Below is a small trained network, with its code and all its weights. Each question gives an input and a class and asks what happens when units are switched off, that is, made to give their printed mean instead of their output.

import numpy as np


def w(rows, s, z=0):
    codes = np.array(rows[::2]) - 128.0
    scale = np.full(codes.shape[1], s)
    scale[-1] = z or s
    return codes * scale


def norm(h):
    return h / np.sqrt((h * h).mean(-1, keepdims=True) + 1e-5)


def f(y):
    return np.maximum(y, 0)


def log_softmax(a):
    a = a - a.max(-1, keepdims=True)
    return a - np.log(np.exp(a).sum(-1, keepdims=True))


def net(x, mask):
    res = np.array(x, float).reshape(1, 2) / 4 @ E
    u = 0
    for l in range(3):
        y = f(norm(res) @ A[l][:, :-1].T + A[l][:, -1])
        res = res + np.where(mask[u : u + 5], y, B[l][:, -1]) @ B[l][:, :-1]
        u += 5
    return log_softmax(norm(res)[-1] @ U[:, :-1].T + U[:, -1])


A, B = {}, {}
E = w([
[96,121,127,69,119,20,163,184,195,236],'x0',
[159,127,127,1,127,146,159,216,128,36],'x1',
],0.0049)
A[0] = w([
[76,119,141,193,86,133,70,30,144,170,137],'0.n0',
[113,97,177,76,148,97,206,187,139,230,253],'0.n1',
[84,106,207,200,150,87,60,29,202,178,41],'0.n2',
[107,147,131,142,146,171,62,41,28,79,166],'0.n3',
[45,154,54,153,105,37,127,154,251,185,167],'0.n4',
],0.0018,0.0029)
B[0] = w([
[248,166,81,66,74,124,134,159,70,109,191],'0.n0',
[166,159,131,173,144,206,186,92,118,37,254],'0.n1',
[253,106,65,112,83,118,136,150,74,109,166],'0.n2',
[114,161,161,167,136,97,248,175,229,92,204],'0.n3',
[109,124,141,216,129,132,147,137,108,11,219],'0.n4',
],0.0033,0.0037)
A[1] = w([
[197,169,116,152,101,122,208,143,130,90,175],'1.n0',
[141,112,156,60,173,185,108,160,133,101,90],'1.n1',
[93,123,149,183,136,110,54,47,118,250,73],'1.n2',
[67,125,123,94,124,32,165,178,224,253,8],'1.n3',
[145,122,85,131,132,153,13,95,82,106,118],'1.n4',
],0.0049,0.0016)
B[1] = w([
[75,100,138,142,131,72,107,115,128,160,255],'1.n0',
[142,138,87,150,109,109,94,113,136,204,194],'1.n1',
[203,157,69,85,68,100,104,207,152,208,187],'1.n2',
[111,132,201,164,175,156,217,50,104,2,209],'1.n3',
[104,127,161,129,156,116,173,120,183,124,163],'1.n4',
],0.0067,0.006)
A[2] = w([
[144,128,130,2,134,139,124,183,130,91,83],'2.n0',
[59,99,112,130,147,101,94,119,133,156,6],'2.n1',
[132,135,138,153,140,199,119,108,127,101,50],'2.n2',
[107,129,142,155,130,119,136,106,128,173,115],'2.n3',
[106,116,148,125,112,71,130,128,136,140,146],'2.n4',
],0.0087,0.0014)
B[2] = w([
[199,149,71,252,74,134,100,89,145,249,254],'2.n0',
[65,95,162,98,177,153,82,167,107,115,167],'2.n1',
[75,125,200,24,164,3,238,145,173,94,189],'2.n2',
[151,95,93,38,130,191,114,195,123,143,193],'2.n3',
[104,105,123,91,174,180,59,122,135,118,211],'2.n4',
],0.0049,0.0058)
U = w([
[231,160,45,185,67,105,117,128,160,246,175],'0',
[107,141,219,137,170,83,232,94,156,2,190],'1',
[48,59,125,69,194,166,23,180,109,133,160],'2',
[128,176,131,87,92,174,116,139,48,110,4],'3',
],0.0088,0.004)

Each question gives the input, the list of numbers given to net, and the class t.
The units are the neurons (one row each of A and B). Each row of codes is followed by its name. A weight is (code - 128) times the scale printed after its matrix; where a second scale follows, it is the last column's (A, B and U).
mask holds one flag per neuron, layer by layer. A switched-off neuron (its flag False) gives its mean, the last column of its row in B, instead of its output. The means were averaged over made-up inputs and are rounded, as every weight is.
A unit's drop is (log p(t) with every unit on - log p(t) with that unit switched off) / (log p(t) with every unit on - log p(t) with every unit switched off).
The circuit of an input: a set's keep is (log p(t) with only the set's units on - log p(t) with every unit switched off) / (log p(t) with every unit on - log p(t) with every unit switched off). Starting from the 12 units with the biggest drops (on a tie, the unit counted first), units are removed one at a time, each time the one whose removal leaves the highest keep (on an exact tie, the one counted first), for as long as the keep stays at least 0.8.
circuit, biggest first: the units of the circuit, biggest drop first
k most important neurons: the k neurons with the biggest drops, biggest first
top k neurons in layer l: the k neurons of layer l with the biggest drops, biggest first
drop of u: that unit's drop, to one decimal
input [-5,5], class 0: 2 most important neurons	[1.n3; 2.n0]
input [-8,-7], class 1: circuit, biggest first	[2.n2]
input [-1,-3], class 2: 3 most important neurons	[0.n0; 1.n0; 2.n0]
input [-7,-6], class 1: 3 most important neurons	[2.n0; 2.n2; 1.n1]
input [-3,-2], class 2: circuit, biggest first	[1.n3; 2.n0]
input [-5,-4], class 1: top 2 neurons in layer 2	[2.n0; 2.n2]
input [8,-7], class 1: 3 most important neurons	[1.n3; 2.n0; 1.n1]
input [-6,8], class 0: 2 most important neurons	[2.n0; 1.n3]
input [-8,8], class 0: top 2 neurons in layer 0	[0.n1; 0.n4]
input [1,-1], class 2: 2 most important neurons	[1.n0; 1.n3]
input [7,-1], class 1: drop of 1.n3	0.4
input [1,-2], class 2: drop of 1.n3	0.1
input [-4,7], class 0: drop of 2.n0	0.1
input [2,-3], class 2: drop of 0.n0	0.1
input [8,3], class 1: top neuron in layer 1	[1.n3]
